Each row is followed by its class.
[ 14 -27   4 -16 -30   2 -19   5 -19   2  29 -54   2   0 -26 -27  33  10
   1  -2   4  29   7  17   3  -7 -28  -2  34 -11  21   7 -20  16]
N
[ -9  -7  -8  24  16 -22   7 -27   9   6 -29  15  11  -5  36  24 -32  11
   1  -5  26 -37 -10 -10  17  40  14  15 -32  18  -2   8  -6  -8]
P
[ -7  35 -32   6   6 -27  26 -19  18   2 -14  42  18   1  25  22 -51  -5
 -15  25  10 -25  -5 -23   8  21   4 -15 -37 -22 -21  -6  45  -3]
G
[  2  -7  -4  -6  47 -34  15 -38  14   3 -67  32  32  11  49  44 -33   7
  14 -28  -3 -57 -54 -19  22  51 -14  13 -41  29 -48 -25  19 -14]
Q
[ 13  36 -10 -16  14   3  30 -31  17  -7 -29  26  15  -3  40  24 -34 -12
   3  -1  11  -5 -15 -30 -31   9  25   0 -64   1  10   6  28  19]
Q
[  1 -58  26   1  32 -18 -11 -31   2  30 -45 -11  43   4  34  11  -6   9
  20 -41   2 -64 -40 -19  46  52 -14   3 -13   6 -49 -34  -8 -27]
Z
[  3  43 -34  14 -10  -3  23  17  10 -39  -8  26 -29  -4 -47 -15  -8 -16
 -11  32  -1  63  53 -10 -67 -83  30  17 -40  -7  50  54 -17  17]
E
[ -3 -34  -3  16  -3  20 -15  28 -15   6  22 -40 -10   8 -29 -29  29  14
   3 -10 -10   9   2   1  -7  -8   1  -7  17   7 -17  16 -39  12]
D
[  8  40 -39   6  -9 -35   5   1   3 -24 -30  17  -5  -7 -11   3 -43 -10
  -9  24   0   4   1  -9 -14 -16  -8   6 -30  -7   1  15  18  -2]
G
[  9  20 -10  -7  16 -26   7  -9   6   0 -21  25  16   5   4  23 -32 -12
  12  16  13   2   6 -22 -18 -22  -7   7 -26   4 -11  15   8   4]
E
[ 18  21 -14  -5 -20  12   3  14  -4 -15  29 -33 -14 -15 -33 -25  12  -6
 -25  24  11  63  27  10 -32 -40   9  16  -5 -19  59  30 -17  24]
N
[-15 -26 -19  25  49 -18  11 -29  -2  28  -7  20  45  21  54  36 -29  27
  11 -30  -1 -53 -37 -23  12  71  13 -14 -18  15 -77 -15   9  -7]
D
[ 10  -8  -1  -6 -53  41 -21  74 -32 -15  82 -83 -67  17 -86 -75  87 -21
 -16  26   4 103  52  17 -40 -78 -15   2  62 -11  66  72 -27  65]
D
[  2  17 -20  11  30 -35  15 -11   6  -9 -46  40  18  23  -5  24 -32   2
  16  -1   4 -11 -11  -7 -15 -12 -16   4 -23  13 -25   1  11 -11]
E
[ -4  25 -35  22  12 -24  27 -37  18 -32 -18  38  -4   1  38  37 -42   6
 -13  28  14 -18  15 -16 -23  11  23  -2 -42 -16  30  13  23  34]
L
[ -27 -114   46  -13  -12   -5  -49    8  -18   49   20  -28   21   21
   50    0   47   15   27  -22    4  -84  -26   -1   82   68  -42  -22
   40   21  -67  -24  -34    4]
E
[ -8 -29  21   2 -75  27 -62  85 -15 -18  73 -75 -37  -6 -64 -76  91 -14
 -16  15  26  60  32  38  27 -38 -37 -14  84 -14  32  44 -28  20]
P
[ -3 -63  30   9 -30   7 -16  34 -19   9   7 -59 -10  12 -34 -45  62  -8
  -1 -15   4   1 -10  16  41   5 -37  -3  41  -1  12   1 -29   8]
Z
[ -9 -99  44 -22  29 -16 -23 -31  -6  46 -43 -20  51  11  70  19  19  38
  35 -56 -11 -91 -70  -2  74  98 -23  -4  -9  43 -86 -53 -24 -33]
Q
[  4 -16   4  -1  -4  -1  -3   3 -11   8  20 -29  11  -4 -13  -8  10  13
  -9   0   1   8  -7   0   7  -4 -24   4  16  -7  10  13 -31   8]
N
[ -7  -8 -10  16  10 -22   8  -3   1  -2 -10  24  12  19   8  19 -21  10
   7   7   6 -12   6 -12  -1   0  -6  -2 -27   6 -24   4  -4  -1]
E
[ 17  64 -51  25 -49  -1   7  35  -1 -42  -6   5 -55 -15 -68 -25  -1 -35
 -29  26   6  80  30  16 -48 -89  -8  22   7   2  74  61  -5  33]
F
[ -5 -53  30 -15 -40   4 -65  52 -26 -22  28 -73 -30  10 -39 -47  73  13
   1   4  -3  25  14  37  21 -21 -40  -2  71   3  27  21 -44  21]
L
[ 17   3 -20   3  -6  -7  -5   8  -4 -12   9 -20   3 -10 -26 -15  16   7
  -9   6   5  33   2   9  -9 -24 -24  13  17 -11  16  14 -16   6]
N
[ 16  93 -69  27  27 -30  60 -31  32 -67 -51  63 -14 -19 -19  26 -65  -4
 -28  49   7  49  46 -17 -89 -56  49  19 -77 -24  61  37  22  11]
L
[  0 -28   0  10 -28  39 -22  47 -28  -7  59 -60 -23  12 -53 -54  60  15
  -3  -9  -5  57  26  14 -23 -21   5 -15  33  -3   9  31 -32  20]
D
[ -5  43 -39  12  11  -9  50   1  16 -26 -21  48   3   4  15  14 -23 -20
 -31  21  13  12 -10 -17 -22  -5   8  -3 -31  -6  19  32  29  10]
Q
[  9  29 -32  22  12 -21  19 -17   6   2 -47  30   4  -1   5  15 -35   1
  -1 -14   6  -3 -20   1 -12  -2  -1  21 -38  21   1  -2  -1  -1]
F
[  7  11  -1 -15 -42  18  -6  29  -5 -24  23 -24 -19   4 -18 -22  32 -25
  -8  14  12  43  10   1 -18 -44 -10  -4  13  -8  36  38   6  31]
Q
[ -9 -23   4  -1 -24  -3 -20  25 -13  -2  25  -6 -10  10 -17 -10  17  -8
  -4  18   3  12  19  -2   5 -19 -20 -14  26   0  -1  30 -15  11]
E
[ -3  29 -49  14 -14   4  24  11  12 -29  -6  26 -19  -4 -23   1  -1 -11
 -29  27   7   7  32   7 -29 -13  16   6 -10 -17  29  13  25  18]
K
[ -11 -107   60  -21  -51    9  -69   57  -35   26   26  -77  -15   14
  -31  -45   89    5   27  -15    0  -28   -9   28   65    7  -63  -13
   76   28  -16    3  -67   10]
E
[ -8 -63  38 -35 -28   1 -42  11 -11  38  22 -46  18  12  12 -31  38  15
  25 -17  -2 -40 -16   2  64  37 -44 -28  26 -11 -47 -30  -9 -10]
G
[  0   9 -24  22  46 -32  32 -66  12  26 -62  50  46   9  54  43 -58  30
  13 -39  10 -51 -32 -11   4  56  17   5 -68  19 -42 -38  21 -23]
F
[-16 -55  -5   6 -13   4 -18   0 -10  17  -3  -7  13   3  41  16   8  15
   1 -10   4 -74 -15   3  35  68 -10  -8   7   8 -35 -22  -9   7]
K
[ -8 -34  -1  -1 -56  -8 -32  37 -26  -6   7 -43 -26  -8 -24 -34  27   0
  -6  17  -2 -12   5  14  28  -1 -25  -1  25   6  16  16 -31   8]
G
[  1 -13 -14  15  -6 -19  -2  12  -7 -17 -14   6  -4  17 -19 -11   5   6
   3  11  12  -1   7   5  -5 -19 -23  -3   0   7   6  16 -11  12]
E
[  1 -69  37   6 -29  17 -24  48 -25   3  20 -74 -16  19 -49 -60  84   0
  -4 -12   9   9   3  17  41 -10 -51  -5  52  -9  14   4 -34   9]
Z
[  3   6 -10  10 -32  21 -16  18 -14  -4  42 -23 -25   9 -17 -34  26   5
 -24   3  12  34  24  14 -10 -15 -13 -17   6 -13  21  15   2  32]
F
[  4  47 -50  45  10 -12  51  -5  19 -35 -24  39   4   2 -10   2 -37 -24
 -34  17  17  31  11 -15 -31 -17  22  -2 -41 -31  32  23  38   5]
Z
[ 13  62 -43  47  57 -37  66 -23  16 -26 -74  56  17  14 -16  31 -69  -6
 -16   4   7  10 -19 -28 -32 -11   6  29 -64  -2  10   3  29 -14]
Z
[  8  -6   7 -18   4 -13 -23  -7   1 -14  -3 -16   4  -2   5   2   8  14
   9   8   5  -3  10  -8  -5   5 -16  -7   8 -12   0   1   2  18]
L
[ 13  31 -31  24 -34   6  -5  36 -11 -20  -4 -10 -40 -14 -33 -23   1 -16
 -27  16  10  52  14  19 -26 -45   0  24 -10  16  52  40 -25  20]
F
[ 17  42 -24   2 -23  13  10   4  -3 -10   5  -3 -20   2 -24 -21  -5  -9
 -11   4  16  56  27   3 -41 -44   4   3 -24 -10  45  29   5  23]
F
[-11 -17   1  21  -3  -7 -19  -1   6   1  -6   0  15 -13  25  -3  -8  15
  13 -24  11 -16 -15   3  15  34  14   9 -24  16 -15   0 -29 -15]
P
[  3  25 -39  29   1   7  26  11  -6 -14  17  -2 -18   0 -42 -13   3  -4
 -12  15  -7  55  27  -3 -61 -47  30   2  -8  -3  12  47 -14  15]
D
[ 12   1 -13 -15   5   2  -5 -17   7   9 -28   6  16  -5  12  18 -15   2
  11  -2   6 -43 -11  -2   0  31  -4   1 -14   2 -15 -28  17   3]
K
[ -9 -49  -3  13   0 -10  -9 -10  -5  17 -36   1  14  15  18  27  -2  21
  19 -21  -2 -82 -34  11  43  51 -30   9   8  23 -38 -38 -11  -5]
K
[-12 -70  15  -9 -41  21 -43  28 -15  17  31 -43  -5  -1  -2 -18  59  13
  -2  -5   2 -46   2  19  49  37 -27  -9  52   4 -15 -17 -18  17]
K
[  9 -20  -9   0  11   4  -9   5 -14  17  16 -31   9  18  -8 -12  11  11
  13  -6   5   1  -9  -6  -7  10 -10  -8  14   5 -26   2  -6  15]
D
[  0 -42  14  22 -14  -7  -6  20 -15   0 -16 -33  -8  -1 -14 -18  19 -15
 -10 -11  -2  -9 -20   4  24  12 -20   7   9   9   8  11 -32   4]
Z
[ 10  -4   0 -10 -56  49 -29  76 -27 -15  77 -78 -61   9 -86 -75  85 -23
 -13  22   2 101  49  17 -42 -76  -8  -5  64 -13  56  67 -26  52]
D
[  -7  -91   48  -20  -68   27  -77   60  -39    9   66 -106  -20   -9
  -56  -65   99    6   -6  -23  -18   28   -2   57   50   -6  -46  -13
   96    3    8   17  -80   -7]
N
[ 13  56 -49  28 -18  -1  20  -5   5 -26   1  20 -20  -2 -19  -6 -31  -6
 -30  16  16  47  29   2 -42 -35  14  -1 -35 -11  43  30  24  28]
F
[ 11  28 -51  31  -4 -26  43 -18   1 -32 -15   9 -12  -1 -28   3 -28   6
 -24  19  -1  38  13   7 -39 -26   4  19 -26  -8  53  28  -7  21]
N
[ 15  30 -14   6  15  -6 -12 -21   3  10 -20  13  14  -1  11  15 -37   9
   0 -17   7   5 -13  -5 -14  -4   4  12 -33  13 -14  -5   9  -5]
F
[ 21  90 -42  -7 -13 -11  20   2   9 -33  -5  24 -17  -2 -38  -6 -45 -20
 -14  42   8  57  30 -16 -53 -64   4   2 -37 -30  40  30  44   8]
G
[  3 -21  -7   9 -35  33 -13  50 -26  -9  62 -59 -34   0 -64 -57  62   2
 -15  14  -4  70  38  13 -33 -46   7  -7  36  -4  30  51 -41  30]
D
[  4  42 -43  14  23 -54  35 -40  11  -9 -59  46  12   5  29  41 -89   1
  -1  17  -2 -38 -20 -26  -8  28  -1  10 -71   4 -15  -8  31  -1]
G
[ -3  -1  12  -5 -23   0  -7  32 -14   1  21 -30   5  -2 -34 -34  23  20
  -1   2  -3  24  11   7   8 -14 -10  -6 -11  -8  -5   1 -21 -14]
G
[ 18  20  -9  -7 -28  15 -14  15  -1   1   6 -20 -24  -9 -20 -19   9 -16
  -6   2  12  39  20   4 -15 -33  -5  13  -9   1  32  19  -5  24]
F
[ 17  90 -74  25 -24  -5  38  17  12 -68  17  18 -23 -15 -72 -23 -15 -22
 -43  39   8 107  55  11 -82 -94  19  11 -13 -45  80  59  16  19]
N
[-13  -7 -13   9  53 -23  52 -61  17  11 -71  53  38   6  73  51 -56  18
   4 -20  -3 -67 -38 -33   0  61  37   6 -88  21 -32 -19   7 -16]
Q
[  5  21 -33   9  39 -18  31 -54  22   9 -56  52  32  -1  37  58 -65  10
   6  -1   5 -68 -16 -23 -10  34  15  11 -53   3 -25 -29  30  -6]
K
[ -4 -14 -18  10  15  -2  17 -20  10   5 -37  18  11 -10  14  16 -12  15
  -3  -8  -7 -46  -4   4  -8  28  23  11 -40   9 -12 -19 -12  -8]
K
[ -4  -4 -23  24  19   8   7  11  -1   9  24   0  19  25  -2  -1  10  11
   3  -5  17  -5  -7  -9  -1   6  -7 -20  20 -11 -40   1  17  10]
D
[  4  24 -10  -4 -17  -3 -23  17   5 -34   9 -10 -19  -9 -22  -2  -1  -6
 -11  31   5  34  23  -2 -22 -43  -2   3  20 -14  44  37  -2  27]
L
